Below is a small trained network, with its code and all its weights. Each question gives an input and a class and asks what happens when units are switched off, that is, made to give their printed mean instead of their output.

import numpy as np


def w(rows, s, z=0):
    codes = np.array(rows[::2]) - 128.0
    scale = np.full(codes.shape[1], s)
    scale[-1] = z or s
    return codes * scale


def norm(h):
    return h / np.sqrt((h * h).mean(-1, keepdims=True) + 1e-5)


def f(y):
    return y / 2 * (1 + np.tanh(0.7978845608 * (y + 0.044715 * y**3)))


def log_softmax(a):
    a = a - a.max(-1, keepdims=True)
    return a - np.log(np.exp(a).sum(-1, keepdims=True))


def net(x, mask):
    res = np.array(x, float).reshape(1, 5) / 4 @ E
    u = 0
    for l in range(3):
        y = f(norm(res) @ A[l][:, :-1].T + A[l][:, -1])
        res = res + np.where(mask[u : u + 4], y, B[l][:, -1]) @ B[l][:, :-1]
        u += 4
    return log_softmax(norm(res)[-1] @ U[:, :-1].T + U[:, -1])


A, B = {}, {}
E = w([
[128,213,254,177,172],'x0',
[129,145,117,132,132],'x1',
[72,178,165,92,12],'x2',
[136,129,129,129,124],'x3',
[111,175,93,137,151],'x4',
],0.0054)
A[0] = w([
[97,192,142,3,56,87],'0.n1',
[105,74,180,59,76,122],'0.n2',
[152,142,175,24,199,85],'0.n3',
[129,185,114,110,113,2],'0.n4',
],0.0036,0.003)
B[0] = w([
[125,132,178,148,49,231],'0.n1',
[157,150,51,122,110,201],'0.n2',
[13,190,172,245,69,77],'0.n3',
[35,138,131,106,3,2],'0.n4',
],0.0064,0.00095)
A[1] = w([
[71,50,210,205,80,193],'1.n1',
[120,166,63,138,17,6],'1.n2',
[30,121,74,3,5,60],'1.n3',
[85,205,211,125,40,77],'1.n4',
],0.005,0.002)
B[1] = w([
[90,217,107,134,210,165],'1.n1',
[147,108,82,221,136,160],'1.n2',
[113,89,177,233,77,254],'1.n3',
[158,136,134,3,144,229],'1.n4',
],0.0076,0.0032)
A[2] = w([
[170,179,223,211,229,112],'2.n1',
[118,182,148,207,142,76],'2.n2',
[169,98,79,219,27,249],'2.n3',
[208,25,2,38,174,112],'2.n4',
],0.0048,0.0021)
B[2] = w([
[192,77,69,186,79,200],'2.n1',
[195,20,89,164,138,128],'2.n2',
[28,70,105,146,135,232],'2.n3',
[57,185,67,1,205,253],'2.n4',
],0.007,0.004)
U = w([
[67,131,2,8,214,1],'0',
[33,65,94,178,23,156],'1',
[231,127,109,230,180,176],'2',
[152,251,200,36,79,169],'3',
],0.0098,0.00082)

Each question gives the input, the list of numbers given to net, and the class t.
The units are the neurons (one row each of A and B). Each row of codes is followed by its name. A weight is (code - 128) times the scale printed after its matrix; where a second scale follows, it is the last column's (A, B and U).
mask holds one flag per neuron, layer by layer. A switched-off neuron (its flag False) gives its mean, the last column of its row in B, instead of its output. The means were averaged over made-up inputs and are rounded, as every weight is.
A unit's drop is (log p(t) with every unit on - log p(t) with that unit switched off) / (log p(t) with every unit on - log p(t) with every unit switched off).
The circuit of an input: a set's keep is (log p(t) with only the set's units on - log p(t) with every unit switched off) / (log p(t) with every unit on - log p(t) with every unit switched off). Starting from all 12 units, units are removed one at a time, each time the one whose removal leaves the highest keep (on an exact tie, the one counted first), for as long as the keep stays at least 0.8.
units of the circuit, in order: the units of the circuit, biggest drop first
k most important neurons: the k neurons with the biggest drops, biggest first
drop of u: that unit's drop, to one decimal
input [3,-6,0,-4,-8], class 2: units of the circuit, in order	2.n1, 1.n1
input [8,-7,0,-3,-5], class 2: 4 most important neurons	2.n1, 2.n4, 2.n2, 0.n1
input [2,-3,0,7,-8], class 2: units of the circuit, in order	1.n1, 2.n1
input [-7,7,1,0,5], class 1: units of the circuit, in order	1.n3, 1.n4
input [6,2,0,5,-1], class 2: units of the circuit, in order	2.n1
input [0,-4,3,2,2], class 1: 2 most important neurons	1.n3, 1.n2
input [7,6,0,8,5], class 2: 3 most important neurons	2.n1, 2.n4, 2.n2
input [3,3,0,-1,-3], class 2: 2 most important neurons	2.n4, 2.n1
input [2,3,0,-5,1], class 2: 2 most important neurons	2.n4, 0.n1
input [1,-3,0,-8,-3], class 2: 2 most important neurons	0.n3, 1.n4
input [-5,-2,1,5,5], class 1: 2 most important neurons	1.n3, 1.n4
input [-4,0,2,-6,-2], class 1: drop of 1.n3	0.3
input [-4,2,3,-2,6], class 1: drop of 0.n4	0.0
input [-5,2,6,-7,6], class 1: drop of 1.n3	0.1
input [-1,-7,1,-5,1], class 1: most important neuron	2.n3
